Below are the code and all the weights of a small trained network. Each question names an input and a class and asks about switching units off, where a switched-off unit gives its printed mean instead of its output.

import numpy as np


def w(rows, s, z=0):
    codes = np.array(rows[::2]) - 128.0
    scale = np.full(codes.shape[1], s)
    scale[-1] = z or s
    return codes * scale


def f(y):
    return np.maximum(y, 0)


def log_softmax(a):
    a = a - a.max(-1, keepdims=True)
    return a - np.log(np.exp(a).sum(-1, keepdims=True))


def net(x, mask):
    res = np.array(x, float).reshape(1, 4) / 4 @ E
    y = f(res @ A[0][:, :-1].T + A[0][:, -1])
    res = res + np.where(mask, y, B[0][:, -1]) @ B[0][:, :-1]
    return log_softmax(res[-1] @ U[:, :-1].T + U[:, -1])


A, B = {}, {}
E = w([
[160,48,163,214,60,181,70,107,147,83],'x0',
[111,111,193,37,119,40,37,191,198,97],'x1',
[73,66,156,205,79,60,169,163,3,197],'x2',
[49,182,111,135,116,198,28,176,79,132],'x3',
],0.012)
A[0] = w([
[147,160,143,90,218,201,133,107,197,59,102],'n0',
[152,124,49,127,111,155,149,32,106,158,185],'n1',
[89,114,181,128,71,58,125,193,130,151,109],'n2',
[97,200,71,79,131,112,181,142,157,123,122],'n3',
[164,130,66,187,127,184,155,117,70,140,46],'n4',
[29,204,93,141,124,178,7,199,87,136,153],'n5',
[80,133,117,118,156,88,157,141,127,208,69],'n6',
[105,219,162,110,155,129,144,137,95,146,78],'n7',
[187,94,171,124,135,54,141,163,186,144,169],'n8',
[67,92,159,178,48,84,220,218,48,209,103],'n9',
[153,124,206,198,92,159,85,142,111,101,91],'n10',
[189,132,127,109,220,45,177,79,114,150,122],'n11',
[137,71,156,57,92,83,63,188,108,103,68],'n12',
[142,55,170,151,37,178,133,98,168,39,127],'n13',
[166,66,152,197,121,169,105,158,156,117,73],'n14',
[75,175,128,124,214,102,178,181,132,142,73],'n15',
[131,90,122,149,17,152,139,125,126,44,4],'n16',
[179,78,133,152,81,87,152,70,150,87,183],'n17',
[151,132,34,186,113,177,183,93,109,195,80],'n18',
[95,95,170,199,103,80,155,108,96,138,92],'n19',
[89,99,249,74,149,107,85,169,178,135,177],'n20',
],0.011,0.0041)
B[0] = w([
[181,117,79,124,74,190,124,116,159,2,192],'n0',
[103,103,74,70,160,70,67,92,138,196,180],'n1',
[219,100,86,108,131,156,116,137,153,94,188],'n2',
[48,165,129,116,108,173,185,197,142,122,175],'n3',
[131,177,74,65,167,65,106,160,98,141,186],'n4',
[96,58,170,85,167,166,194,20,46,172,214],'n5',
[91,171,155,156,124,183,150,198,161,95,169],'n6',
[63,150,160,188,116,116,133,155,144,128,162],'n7',
[125,86,129,96,154,117,120,75,61,192,190],'n8',
[130,133,103,94,40,202,103,108,162,56,253],'n9',
[112,177,142,176,144,174,202,171,177,159,182],'n10',
[93,67,177,119,181,181,199,106,90,155,191],'n11',
[163,197,69,60,182,121,57,157,123,165,187],'n12',
[77,133,132,141,172,162,134,166,144,133,202],'n13',
[77,164,135,139,166,165,139,171,147,141,179],'n14',
[116,191,136,141,162,195,150,180,171,170,174],'n15',
[116,186,161,127,128,140,155,156,175,137,172],'n16',
[94,91,189,114,154,173,177,100,79,142,191],'n17',
[197,132,80,78,174,83,111,135,135,178,198],'n18',
[171,102,87,145,119,175,155,103,148,123,195],'n19',
[120,128,96,64,126,81,114,135,152,193,201],'n20',
],0.0099,0.025)
U = w([
[119,151,38,53,166,90,48,146,135,215,110],'0',
[63,69,202,104,164,193,150,18,70,182,108],'1',
[130,131,62,105,77,204,96,119,176,2,114],'2',
[32,187,168,184,163,188,143,246,179,174,103],'3',
[70,85,130,113,146,161,108,105,101,168,249],'4',
[137,156,175,130,109,120,89,87,104,93,112],'5',
[141,199,129,180,149,81,91,146,121,65,116],'6',
[39,44,126,158,97,78,88,126,100,116,115],'7',
],0.0096,0.015)

Each question gives the input, the list of numbers given to net, and the class t.
The units are the neurons (one row each of A and B). Each row of codes is followed by its name. A weight is (code - 128) times the scale printed after its matrix; where a second scale follows, it is the last column's (A, B and U).
mask holds one flag per neuron, in row order. A switched-off neuron (its flag False) gives its mean, the last column of its row in B, instead of its output. The means were averaged over made-up inputs and are rounded, as every weight is.
A unit's drop is (log p(t) with every unit on - log p(t) with that unit switched off) / (log p(t) with every unit on - log p(t) with every unit switched off).
unit that matters most: the unit with the biggest drop
top k neurons: the k neurons with the biggest drops, biggest first
drop of u: that unit's drop, to one decimal
input [7,1,5,1], class 3: top 2 neurons -> [n10, n0]
input [5,8,4,-8], class 0: unit that matters most -> n12
input [6,7,3,-6], class 0: top 3 neurons -> [n12, n5, n20]
input [-5,2,-5,-3], class 2: top 2 neurons -> [n0, n5]
input [8,-4,-6,-2], class 3: top 2 neurons -> [n9, n13]
input [-8,3,-8,-6], class 2: top 2 neurons -> [n0, n5]
input [-8,5,0,8], class 1: top 2 neurons -> [n5, n10]
input [-3,-4,1,4], class 0: top 2 neurons -> [n11, n17]
input [-7,5,-3,-6], class 3: top 3 neurons -> [n5, n3, n15]
input [-8,-7,-5,-7], class 3: top 4 neurons -> [n3, n5, n11, n15]
input [7,0,3,6], class 3: top 3 neurons -> [n10, n14, n8]
input [8,8,0,8], class 0: top 4 neurons -> [n12, n20, n11, n17]
input [-6,4,8,-7], class 2: top 3 neurons -> [n9, n5, n2]
input [-8,6,2,-2], class 3: unit that matters most -> n6
input [-8,7,-5,-6], class 3: top 2 neurons -> [n3, n11]
input [-6,1,7,3], class 2: drop of n9 -> 0.9
input [-3,0,1,7], class 1: drop of n5 -> 2.8
input [-3,-2,-6,3], class 2: drop of n0 -> 3.0
